Below are the code and all the weights of a small trained network. Each question names an input and a class and asks about switching units off, where a switched-off unit gives its printed mean instead of its output.

import numpy as np


def w(rows, s, z=0):
    codes = np.array(rows[::2]) - 128.0
    scale = np.full(codes.shape[1], s)
    scale[-1] = z or s
    return codes * scale


def f(y):
    return y / 2 * (1 + np.tanh(0.7978845608 * (y + 0.044715 * y**3)))


def log_softmax(a):
    a = a - a.max(-1, keepdims=True)
    return a - np.log(np.exp(a).sum(-1, keepdims=True))


def net(x, mask):
    res = np.array(x, float).reshape(1, 5) / 4 @ E
    y = f(res @ A[0][:, :-1].T + A[0][:, -1])
    res = res + np.where(mask, y, B[0][:, -1]) @ B[0][:, :-1]
    return log_softmax(res[-1] @ U[:, :-1].T + U[:, -1])


A, B = {}, {}
E = w([
[128,246,119,133,108,55,105,161,26],'x0',
[115,136,121,133,129,130,126,124,132],'x1',
[127,141,130,104,131,146,105,128,138],'x2',
[42,123,253,97,47,120,145,74,99],'x3',
[78,153,130,35,194,109,220,176,139],'x4',
],0.011)
A[0] = w([
[153,136,91,88,208,133,153,194,99,127],'neuron 0',
[155,250,76,97,185,58,125,197,18,174],'neuron 1',
[194,129,56,226,131,150,36,166,157,216],'neuron 2',
[157,69,125,104,169,170,166,160,213,185],'neuron 3',
[150,120,85,86,208,117,168,174,210,153],'neuron 4',
[155,140,103,120,197,140,174,208,179,175],'neuron 5',
[143,69,148,132,98,183,145,48,159,191],'neuron 6',
[117,152,167,181,39,49,61,119,53,178],'neuron 7',
[117,22,138,122,93,187,150,43,185,234],'neuron 8',
[145,106,184,156,24,139,96,39,107,148],'neuron 9',
[38,137,139,25,121,90,225,163,157,124],'neuron 10',
[123,55,121,112,170,163,158,135,228,253],'neuron 11',
[2,127,245,59,126,108,218,133,108,68],'neuron 12',
[216,123,76,211,140,125,89,124,138,182],'neuron 13',
],0.0071,0.004)
B[0] = w([
[113,162,132,154,82,120,197,200,178,179],'neuron 0',
[200,120,182,141,83,49,158,245,220,247],'neuron 1',
[193,73,59,88,254,100,37,90,103,217],'neuron 2',
[65,148,81,142,152,179,171,95,60,190],'neuron 3',
[40,170,73,154,133,131,214,109,117,190],'neuron 4',
[70,124,77,164,125,149,219,170,99,185],'neuron 5',
[67,63,185,201,117,186,96,126,175,183],'neuron 6',
[99,211,153,46,69,100,42,147,111,215],'neuron 7',
[119,61,180,187,115,227,125,111,185,213],'neuron 8',
[21,176,155,150,62,210,86,202,155,198],'neuron 9',
[175,75,58,118,235,105,118,84,135,205],'neuron 10',
[58,120,63,188,169,225,179,69,48,207],'neuron 11',
[249,80,128,83,199,128,25,93,91,215],'neuron 12',
[204,85,92,76,191,134,90,109,90,196],'neuron 13',
],0.0067,0.014)
U = w([
[162,38,93,135,198,171,99,14,94,253],'0',
[210,148,124,62,181,1,47,139,87,139],'1',
[65,100,216,197,76,179,103,159,226,94],'2',
[51,254,160,94,15,126,89,134,11,43],'3',
[30,166,84,167,156,138,225,111,73,39],'4',
[136,159,132,178,111,57,223,211,234,133],'5',
],0.007,0.0016)

Each question gives the input, the list of numbers given to net, and the class t.
The units are the neurons (one row each of A and B). Each row of codes is followed by its name. A weight is (code - 128) times the scale printed after its matrix; where a second scale follows, it is the last column's (A, B and U).
mask holds one flag per neuron, in row order. A switched-off neuron (its flag False) gives its mean, the last column of its row in B, instead of its output. The means were averaged over made-up inputs and are rounded, as every weight is.
A unit's drop is (log p(t) with every unit on - log p(t) with that unit switched off) / (log p(t) with every unit on - log p(t) with every unit switched off).
The circuit of an input: a set's keep is (log p(t) with only the set's units on - log p(t) with every unit switched off) / (log p(t) with every unit on - log p(t) with every unit switched off). Starting from the 12 units with the biggest drops (on a tie, the unit counted first), units are removed one at a time, each time the one whose removal leaves the highest keep (on an exact tie, the one counted first), for as long as the keep stays at least 0.8.
units of the circuit, in order: the units of the circuit, biggest drop first
top k neurons: the k neurons with the biggest drops, biggest first
drop of u: that unit's drop, to one decimal
input [-5,-1,-5,2,-8], class 2: units of the circuit, in order -> (neuron 9)
input [1,0,5,-4,-3], class 1: units of the circuit, in order -> (neuron 8; neuron 11)
input [-2,3,-2,0,2], class 4: units of the circuit, in order -> (neuron 2; neuron 12; neuron 1)
input [0,3,-8,-5,2], class 4: units of the circuit, in order -> (neuron 4; neuron 5)
input [3,-1,-6,-5,1], class 5: top 3 neurons -> (neuron 12; neuron 1; neuron 0)
input [3,-3,8,0,-5], class 1: units of the circuit, in order -> (neuron 11; neuron 8)
input [3,4,-3,5,1], class 1: top 2 neurons -> (neuron 12; neuron 11)
input [5,5,1,-1,1], class 5: top 2 neurons -> (neuron 12; neuron 1)
input [1,7,3,2,-7], class 3: top 3 neurons -> (neuron 7; neuron 1; neuron 9)
input [8,4,7,2,1], class 1: top 2 neurons -> (neuron 1; neuron 9)
input [3,4,-5,0,1], class 5: top 2 neurons -> (neuron 2; neuron 12)
input [1,8,-6,2,-5], class 3: top 2 neurons -> (neuron 7; neuron 1)
input [0,0,-8,-8,5], class 4: top 2 neurons -> (neuron 4; neuron 3)
input [2,-8,-8,-1,8], class 5: units of the circuit, in order -> (neuron 1)
input [-3,5,-1,2,-7], class 2: drop of neuron 9 -> 0.3
input [0,-1,4,1,-1], class 2: drop of neuron 8 -> -0.3
input [4,-5,8,-8,8], class 5: drop of neuron 1 -> 0.5
